Here is a tiny trained network, its code and every weight. The questions are about switching its units off for an input and a class, where a switched-off unit gives its printed mean instead of its output.

import numpy as np


def w(rows, s, z=0):
    codes = np.array(rows[::2]) - 128.0
    scale = np.full(codes.shape[1], s)
    scale[-1] = z or s
    return codes * scale


def f(y):
    return np.maximum(y, 0)


def log_softmax(a):
    a = a - a.max(-1, keepdims=True)
    return a - np.log(np.exp(a).sum(-1, keepdims=True))


def net(x, mask):
    res = np.array(x, float).reshape(1, 3) / 4 @ E
    y = f(res @ A[0][:, :-1].T + A[0][:, -1])
    res = res + np.where(mask, y, B[0][:, -1]) @ B[0][:, :-1]
    return log_softmax(res[-1] @ U[:, :-1].T + U[:, -1])


A, B = {}, {}
E = w([
[184,238,248,18,29,127,9,218,244,24,18],'x0',
[251,253,185,1,22,250,251,9,125,244,242],'x1',
[239,22,11,163,29,253,27,101,19,24,49],'x2',
],0.0039)
A[0] = w([
[53,56,107,201,190,65,56,199,133,60,73,10],'N1',
[13,168,223,169,234,9,165,215,225,178,153,20],'N2',
[174,13,24,233,83,192,12,203,29,15,33,43],'N3',
[47,22,18,232,220,78,188,87,30,171,188,85],'N4',
[43,63,128,202,192,46,67,202,149,72,81,1],'N5',
[45,67,125,211,202,45,61,207,148,80,84,3],'N6',
[49,72,120,204,199,47,65,205,149,83,78,7],'N7',
[125,179,219,60,70,83,24,237,230,29,35,80],'N8',
[20,187,214,115,222,18,188,161,213,199,167,117],'N9',
[47,38,22,232,220,81,215,63,25,194,209,89],'N10',
[142,202,228,59,57,86,14,242,238,27,28,91],'N11',
[15,168,218,162,230,3,170,213,222,170,151,21],'N12',
[42,65,123,204,206,53,69,209,153,79,76,4],'N13',
],0.0038,0.00081)
B[0] = w([
[204,221,192,54,63,194,216,91,131,221,221,222],'N1',
[226,18,6,174,29,222,33,251,5,44,17,244],'N2',
[241,46,16,181,23,236,54,248,17,61,38,250],'N3',
[7,51,217,217,247,10,45,30,242,36,80,244],'N4',
[199,230,209,57,75,196,224,78,165,223,226,222],'N5',
[196,236,208,61,76,193,229,81,159,225,229,225],'N6',
[197,226,210,57,81,188,225,80,161,224,229,221],'N7',
[14,68,227,212,236,10,60,19,244,37,92,239],'N8',
[238,63,24,130,25,233,79,241,16,97,51,246],'N9',
[17,79,237,204,242,18,68,13,244,52,122,254],'N10',
[3,75,237,210,245,3,68,16,251,46,120,250],'N11',
[226,26,3,174,30,220,33,246,6,41,14,243],'N12',
[195,234,205,56,78,188,223,72,158,220,230,224],'N13',
],0.0037,0.0056)
U = w([
[9,28,251,248,253,11,11,4,251,8,78,95],'0',
[253,254,245,12,15,251,246,16,157,252,248,251],'1',
[249,5,8,232,14,248,6,248,2,13,3,36],'2',
],0.0038,0.0027)

Each question gives the input, the list of numbers given to net, and the class t.
The units are the neurons (one row each of A and B). Each row of codes is followed by its name. A weight is (code - 128) times the scale printed after its matrix; where a second scale follows, it is the last column's (A, B and U).
mask holds one flag per neuron, in row order. A switched-off neuron (its flag False) gives its mean, the last column of its row in B, instead of its output. The means were averaged over made-up inputs and are rounded, as every weight is.
A unit's drop is (log p(t) with every unit on - log p(t) with that unit switched off) / (log p(t) with every unit on - log p(t) with every unit switched off).
The circuit of an input: a set's keep is (log p(t) with only the set's units on - log p(t) with every unit switched off) / (log p(t) with every unit on - log p(t) with every unit switched off). Starting from the 12 units with the biggest drops (on a tie, the unit counted first), units are removed one at a time, each time the one whose removal leaves the highest keep (on an exact tie, the one counted first), for as long as the keep stays at least 0.8.
circuit, biggest first: the units of the circuit, biggest drop first
unit that matters most: the unit with the biggest drop
k most important neurons: the k neurons with the biggest drops, biggest first
drop of u: that unit's drop, to one decimal
input [8,-5,5], class 0: unit that matters most => N11
input [8,7,-4], class 0: circuit, biggest first => [N11 N8]
input [-4,-4,4], class 0: 3 most important neurons => [N4 N10 N9]
input [2,0,-3], class 2: 2 most important neurons => [N10 N4]
input [-7,-7,7], class 0: 2 most important neurons => [N4 N10]
input [-8,8,-8], class 0: 2 most important neurons => [N10 N4]
input [8,0,6], class 0: 2 most important neurons => [N11 N8]
input [-3,-8,5], class 1: drop of N4 => 0.0
input [-2,-3,3], class 1: drop of N2 => 0.3
input [-8,-3,6], class 0: drop of N10 => 0.4
input [6,-7,6], class 1: drop of N7 => 0.2
